Below is a small trained network, with its code and all its weights. Each question gives an input and a class and asks what happens when units are switched off, that is, made to give their printed mean instead of their output.

import numpy as np


def w(rows, s, z=0):
    codes = np.array(rows[::2]) - 128.0
    scale = np.full(codes.shape[1], s)
    scale[-1] = z or s
    return codes * scale


def f(y):
    return np.maximum(y, 0)


def log_softmax(a):
    a = a - a.max(-1, keepdims=True)
    return a - np.log(np.exp(a).sum(-1, keepdims=True))


def net(x, mask):
    res = np.array(x, float).reshape(1, 7) / 4 @ E
    y = f(res @ A[0][:, :-1].T + A[0][:, -1])
    res = res + np.where(mask, y, B[0][:, -1]) @ B[0][:, :-1]
    return log_softmax(res[-1] @ U[:, :-1].T + U[:, -1])


A, B = {}, {}
E = w([
[191,50,177,94],'x0',
[134,133,133,117],'x1',
[125,121,121,148],'x2',
[196,137,10,73],'x3',
[224,254,139,204],'x4',
[136,142,140,94],'x5',
[127,130,132,124],'x6',
],0.0067)
A[0] = w([
[182,255,124,129,238],'neuron 1',
[169,12,125,89,237],'neuron 2',
[84,220,145,141,79],'neuron 3',
[82,208,180,146,111],'neuron 4',
[180,169,153,87,179],'neuron 5',
[38,73,107,91,237],'neuron 6',
[182,107,44,110,233],'neuron 7',
[76,160,78,110,180],'neuron 8',
[120,98,187,143,209],'neuron 9',
[160,216,54,146,166],'neuron 10',
[85,164,164,152,126],'neuron 11',
[69,66,64,122,191],'neuron 12',
[118,91,54,108,222],'neuron 13',
[43,109,101,101,212],'neuron 14',
[228,139,134,164,168],'neuron 15',
[202,156,44,157,122],'neuron 16',
[77,190,115,157,227],'neuron 17',
[109,105,194,140,206],'neuron 18',
[86,152,184,147,213],'neuron 19',
[126,177,93,123,70],'neuron 20',
[115,122,99,129,18],'neuron 21',
[59,245,153,136,255],'neuron 22',
[156,64,166,167,190],'neuron 23',
[34,164,101,79,129],'neuron 24',
[79,109,186,124,200],'neuron 25',
[110,190,64,119,154],'neuron 26',
[68,90,99,128,181],'neuron 27',
],0.0098,0.0038)
B[0] = w([
[78,157,74,240,255],'neuron 1',
[178,100,190,6,223],'neuron 2',
[229,47,136,200,173],'neuron 3',
[228,63,230,200,178],'neuron 4',
[70,180,138,104,175],'neuron 5',
[106,151,198,59,228],'neuron 6',
[146,152,58,14,213],'neuron 7',
[63,207,56,135,176],'neuron 8',
[28,89,224,92,186],'neuron 9',
[81,145,4,207,223],'neuron 10',
[176,81,190,192,165],'neuron 11',
[196,210,156,48,201],'neuron 12',
[140,199,104,55,196],'neuron 13',
[88,205,177,50,202],'neuron 14',
[52,206,130,84,197],'neuron 15',
[31,135,55,93,203],'neuron 16',
[158,145,141,230,200],'neuron 17',
[2,67,207,116,190],'neuron 18',
[163,71,203,227,191],'neuron 19',
[91,80,41,200,154],'neuron 20',
[67,195,74,112,129],'neuron 21',
[170,128,198,242,229],'neuron 22',
[45,107,205,29,177],'neuron 23',
[44,219,124,215,174],'neuron 24',
[51,84,201,131,194],'neuron 25',
[87,137,21,201,186],'neuron 26',
[89,184,137,41,184],'neuron 27',
],0.0057,0.0087)
U = w([
[48,164,221,190,253],'0',
[104,202,79,97,181],'1',
[77,56,192,119,134],'2',
[172,86,111,47,58],'3',
[206,91,169,254,66],'4',
[66,144,83,196,25],'5',
],0.0094,0.004)

Each question gives the input, the list of numbers given to net, and the class t.
The units are the neurons (one row each of A and B). Each row of codes is followed by its name. A weight is (code - 128) times the scale printed after its matrix; where a second scale follows, it is the last column's (A, B and U).
mask holds one flag per neuron, in row order. A switched-off neuron (its flag False) gives its mean, the last column of its row in B, instead of its output. The means were averaged over made-up inputs and are rounded, as every weight is.
A unit's drop is (log p(t) with every unit on - log p(t) with that unit switched off) / (log p(t) with every unit on - log p(t) with every unit switched off).
The circuit of an input: a set's keep is (log p(t) with only the set's units on - log p(t) with every unit switched off) / (log p(t) with every unit on - log p(t) with every unit switched off). Starting from the 12 units with the biggest drops (on a tie, the unit counted first), units are removed one at a time, each time the one whose removal leaves the highest keep (on an exact tie, the one counted first), for as long as the keep stays at least 0.8.
units of the circuit, in order: the units of the circuit, biggest drop first
most important unit: the unit with the biggest drop
k most important neurons: the k neurons with the biggest drops, biggest first
drop of u: that unit's drop, to one decimal
input [0,5,-5,5,5,-4,-6], class 5: units of the circuit, in order => (neuron 1; neuron 10)
input [7,-2,0,1,5,-6,4], class 1: units of the circuit, in order => (neuron 22; neuron 19; neuron 25)
input [0,-1,-6,4,4,6,-1], class 5: units of the circuit, in order => (neuron 1; neuron 2; neuron 10)
input [1,-3,8,-8,0,-7,-1], class 2: units of the circuit, in order => (neuron 1; neuron 24; neuron 23)
input [3,0,-4,4,-7,1,-5], class 3: most important unit => neuron 2
input [2,-7,6,-8,-1,-8,0], class 2: 2 most important neurons => (neuron 1; neuron 24)
input [2,1,-7,-8,-1,-2,2], class 2: 2 most important neurons => (neuron 1; neuron 24)
input [3,-2,3,-4,-6,-1,1], class 2: 2 most important neurons => (neuron 2; neuron 1)
input [-7,7,7,8,2,5,4], class 5: drop of neuron 10 => 0.2
input [7,-1,6,3,-2,2,-1], class 3: drop of neuron 2 => 0.1
input [-5,-1,-3,8,8,1,6], class 5: drop of neuron 1 => 0.1
input [-6,5,3,-3,2,2,-7], class 4: drop of neuron 13 => 0.0
